Here is a tiny trained network, its code and every weight. The questions are about switching its units off for an input and a class, where a switched-off unit gives its printed mean instead of its output.

import numpy as np


def w(rows, s, z=0):
    codes = np.array(rows[::2]) - 128.0
    scale = np.full(codes.shape[1], s)
    scale[-1] = z or s
    return codes * scale


def f(y):
    return np.maximum(y, 0)


def log_softmax(a):
    a = a - a.max(-1, keepdims=True)
    return a - np.log(np.exp(a).sum(-1, keepdims=True))


def net(x, mask):
    res = np.array(x, float).reshape(1, 4) / 4 @ E
    y = f(res @ A[0][:, :-1].T + A[0][:, -1])
    res = res + np.where(mask, y, B[0][:, -1]) @ B[0][:, :-1]
    return log_softmax(res[-1] @ U[:, :-1].T + U[:, -1])


A, B = {}, {}
E = w([
[135,4,187,91,134,141,155,56,102],'x0',
[165,72,122,173,189,153,97,188,134],'x1',
[82,125,153,131,120,158,146,158,145],'x2',
[88,101,55,122,99,82,240,131,169],'x3',
],0.014)
A[0] = w([
[110,62,227,8,146,102,233,35,59,237],'N0',
[106,201,61,219,88,38,193,160,164,142],'N1',
[119,252,230,70,94,196,17,62,89,91],'N2',
[134,71,51,156,170,104,214,139,198,21],'N3',
[99,164,3,20,53,94,170,156,147,162],'N4',
[157,42,221,147,152,180,51,120,46,131],'N5',
[129,177,71,172,139,99,61,233,127,253],'N6',
],0.0061,0.0033)
B[0] = w([
[139,135,125,207,153,178,176,179,109,249],'N0',
[109,53,173,59,66,73,76,161,181,206],'N1',
[109,166,50,220,239,148,195,107,105,233],'N2',
[117,104,51,172,214,159,150,129,64,181],'N3',
[63,155,140,144,91,71,71,125,144,203],'N4',
[95,96,214,99,67,128,2,128,153,236],'N5',
[90,198,78,224,171,162,209,116,128,228],'N6',
],0.0098,0.013)
U = w([
[79,183,61,181,146,154,188,110,115,123],'0',
[187,163,95,198,168,212,127,218,80,135],'1',
[113,154,202,56,28,88,3,153,175,254],'2',
],0.0079,0.0007)

Each question gives the input, the list of numbers given to net, and the class t.
The units are the neurons (one row each of A and B). Each row of codes is followed by its name. A weight is (code - 128) times the scale printed after its matrix; where a second scale follows, it is the last column's (A, B and U).
mask holds one flag per neuron, in row order. A switched-off neuron (its flag False) gives its mean, the last column of its row in B, instead of its output. The means were averaged over made-up inputs and are rounded, as every weight is.
A unit's drop is (log p(t) with every unit on - log p(t) with that unit switched off) / (log p(t) with every unit on - log p(t) with every unit switched off).
The circuit of an input: a set's keep is (log p(t) with only the set's units on - log p(t) with every unit switched off) / (log p(t) with every unit on - log p(t) with every unit switched off). Starting from all 7 units, units are removed one at a time, each time the one whose removal leaves the highest keep (on an exact tie, the one counted first), for as long as the keep stays at least 0.8.
units of the circuit, in order: the units of the circuit, biggest drop first
most important unit: the unit with the biggest drop
top k neurons: the k neurons with the biggest drops, biggest first
drop when u is switched off: that unit's drop, to one decimal
input [-4,7,8,2], class 0: units of the circuit, in order : (N6)
input [2,-4,2,0], class 1: units of the circuit, in order : (N6; N0)
input [4,-4,2,-4], class 1: top 2 neurons : (N0; N6)
input [6,-6,3,-7], class 1: units of the circuit, in order : (N2; N0; N5)
input [-5,-2,4,-6], class 0: units of the circuit, in order : (N2; N0)
input [-6,-4,-1,-8], class 0: units of the circuit, in order : (N2; N6)
input [5,-3,5,-3], class 1: units of the circuit, in order : (N0; N6)
input [8,2,-5,8], class 1: top 2 neurons : (N0; N6)
input [-1,0,2,-7], class 0: top 2 neurons : (N2; N0)
input [3,-6,-8,-3], class 1: units of the circuit, in order : (N0; N4)
input [-6,-1,-5,-6], class 0: units of the circuit, in order : (N6; N2)
input [7,2,-5,-1], class 2: top 3 neurons : (N5; N2; N6)
input [1,6,-7,0], class 2: units of the circuit, in order : (N2; N0)
input [-5,-8,-6,-8], class 0: units of the circuit, in order : (N2)
input [6,2,6,5], class 1: units of the circuit, in order : (N0; N6)
input [8,-2,3,0], class 1: top 2 neurons : (N0; N1)
input [-7,8,-6,5], class 0: top 2 neurons : (N6; N0)
input [2,8,2,-8], class 2: top 2 neurons : (N5; N0)
input [7,-4,-2,-5], class 1: top 2 neurons : (N0; N2)
input [-4,-2,-6,8], class 2: most important unit : N1
input [-7,-2,-4,1], class 2: top 3 neurons : (N1; N2; N0)
input [0,-8,-3,3], class 2: top 2 neurons : (N2; N6)
input [7,8,-1,-7], class 2: drop when N5 is switched off : 1.0
input [8,-8,4,-3], class 1: drop when N0 is switched off : 0.7
input [6,2,8,3], class 1: drop when N0 is switched off : 0.2
input [-3,-7,-8,-8], class 0: drop when N2 is switched off : 0.6
input [5,3,-5,-4], class 2: most important unit : N5
